[ 27   2   7  47   7 -33] yields 47, -33

[ -3  10   7 -38] yields 10, -38

[-19 -20 -18 -44 -38 -15  37] yields 37, -44

[[ 25  37 -15 -17   4 -14]
 [  2  -9 -12  -5  11  -1]
 [ 15 -14   1 -12  22 -15]] yields 37, -17

[[-17   0 -35 -23]
 [  0  24   1   0]
 [ -8  22   1  -1]] yields 24, -35

[-45 -12   4 -32  23   8] yields 23, -45
---
35	-34	-1	4	-11	15	4
4	19	-22	1	-39	-23	-11
-6	20	30	-9	-1	-17	31
result: -17

-43	34	-4	3	32	40	19
-33	21	-4	-2	12	20	15
result: 20

11	8	20	-1	30
13	-21	-14	5	37
13	0	16	-1	40
result: -1

37	47	-26	-17	0 result: -17

46	3	-15	1	-33 result: 1

-31	-2	4	-12	37
-29	-1	3	-10	38
result: -10

18	0	32	9	-5	-35 result: -5

16	10	9	12	-41 result: 12

-6	15	-33	0	-2	36	40
20	16	-12	-9	-26	30	24
result: 30
---
[[ 44  17  31   4]
 [-25 -15   6  -6]] out 6

[ 22 -34 -16  10   5  12] out 5

[-40  -4  40  -4] out 40

[ -4 -47 -13 -10   4] out -10

[-45 -42  -9  22 -13 -12  -4] out -12

[-12 -37  20 -14 -23  -9 -21] out -9

[ 12   3 -33  40] out -33

[[ 35 -24 -26 -45]
 [-46 -32  42  44]
 [-29  16  21 -43]] out 21

[ 43  12   3  18  -9 -10  17] out -10
---
((-10, 8, -44, 39), (-40, -22, -25, 41), (-40, -21, 20, 37)) -22
((699, 699, 586, 542, 431, 677, 894), (686, 689, 586, 539, 432, 671, 882), (664, 519, 466, 638, 232, 781, 923)) 689
((495, 693, 567, 640, 225), (476, 303, 641, 880, 531), (553, 400, 642, 361, 647)) 303
((3300, 4883, 7361, 1613), (4372, 6696, 1427, 6946), (6563, 4519, 3440, 8831)) 6696
((77, 36, 13, 41, 80, 72), (40, 72, 42, 29, 67, 56), (79, 23, 54, 65, 18, 75)) 72
((99, 468, 541, 503, -133, 254, -734), (232, 689, 248, 445, 251, 264, 925), (-35, -387, 23, -64, -108, 186, 19)) 689
((368, 540, 292, 364, 301), (107, 5, 16, 943, 108), (262, 349, 248, 566, 368)) 5
---
[ 0.08 -0.05 -0.14  0.18  0.00 -0.07 -0.06] Answer: 0.08, -0.06

[-1.665  0.774  1.132  0.520  1.202  0.899  1.390] Answer: -1.665, 1.390

[[-19.37  -1.24   2.47  19.35   7.90   8.15  13.48]
 [  3.41   9.36   2.09   3.10   2.26  -7.16  -4.37]
 [  9.21   7.46  -3.78  -1.03   4.64  -0.68 -14.68]] Answer: -19.37, -14.68

[-0.16  0.10 -0.16  0.03  0.00  0.06  0.12] Answer: -0.16, 0.12

[-10.58   0.06  14.91   2.96  -6.59] Answer: -10.58, -6.59

[[-13.33 -11.22  -4.25  13.32  10.76]
 [ -0.85 -18.70  -3.62  -7.05 -14.97]] Answer: -13.33, -14.97
---
[[  7 -17  25  21]
 [  7  -1  34  41]
 [ -4 -13  21  21]] gives 7

[[ -2 -10  -2   3  10  -1  -3]
 [ -3  -4   0  -1  -9  -5   3]
 [-27 -30 -20  47  10 -29 -31]] gives -2

[[-14  -4   0 -25]
 [-24  -1  -4  -7]
 [-47 -22 -20 -33]] gives -14

[[-31 -27  -6  18  40  35 -48]
 [-35  10 -27 -23 -40 -35 -35]
 [ 44 -37  11  31  46  30  44]] gives -31

[[-18  14 -13  26]
 [-20 -16 -37   3]
 [ -6 -28 -36  44]] gives -18

[[ 10  41  16   3 -20]
 [  4   7   9   1   3]
 [-16  -8 -36 -13  -2]] gives 10

[[ -2 -14  -2 -15 -12 -42 -15]
 [  2 -21  26  -8  23 -17 -23]
 [-26   2  18   3  11 -33  17]] gives -2
---
((-10, 34, 18, 22, -42), (-8, 2, 6, -24, 14), (9, -3, -14, 38, -24)): 18
((43, -6, 28, 1), (37, -8, -20, 13), (2, 0, 12, -10)): 28
((-6, 15, 4, -11, 17, 3, 10), (13, 28, -12, -35, 32, -17, 20), (31, 12, -25, -37, 24, -26, 7)): 4
((15, -13, 13, -20, 17), (13, -22, -5, -42, 30), (0, -14, 2, -45, 18)): 13
((33, 27, 20, -17, 17), (-7, -23, -8, 36, 28), (3, -9, 36, 7, -7)): 20
((-3, -9, 7, 26, -12, -3, -12), (8, -10, -8, 26, -37, 0, 9), (9, 5, -6, 26, 0, -7, -6)): 7
---
[[ 19 -22  -7 -35  14 -26]
 [-17   9  -9  11  -2   6]] => -17

[[ 17  -7  26  -4  42]
 [ 22   4  20 -43  -9]] => 22

[[ 20  34  26 -16 -40  16  17]
 [  1  21   5  -7  -7  -3   5]] => 1

[[ 17  37 -25 -39  20]
 [ 45   6 -31 -11   2]] => 45

[[ 29  10 -17   1  47 -19  39]
 [-17  12  -9 -10  14  12   8]] => -17

[[  2  37  49 -32]
 [  2  24  26 -35]] => 2

[[  6 -10  -2  17   3  22 -29]
 [ 10   0   6  26  12  24 -44]] => 10
---
-38  -39  -39   42   41   48
 -8   -7   -7    0   -2    3
 20   22   26  -22  -24  -27
Out: -39

-14   -9   32  -13   -7   -6
-11   -6   36   -9   -7   -6
-14   -9   34  -12   -8   -7
Out: -9

  7    2    7    4    9    5
 17  -10   12    0   16    3
 -3  -13  -11  -26   45  -24
Out: 2

 18  -36  -19   37  -16
 27  -25  -47   17    0
 11   -1    5   -2  -10
Out: -36

 -1   -3   -4   40   -6  -28
 -4   -9  -32   11    1  -14
-31   18  -10   -3   -1   22
Out: -3

 12   35    0   42   19   34  -28
 24   35    4   39   23   39   -8
 21   28    4   33   28   33   18
Out: 35

 -7   -4  -13   -3
 -9    1    6   39
 -1  -25   -9  -12
Out: -4
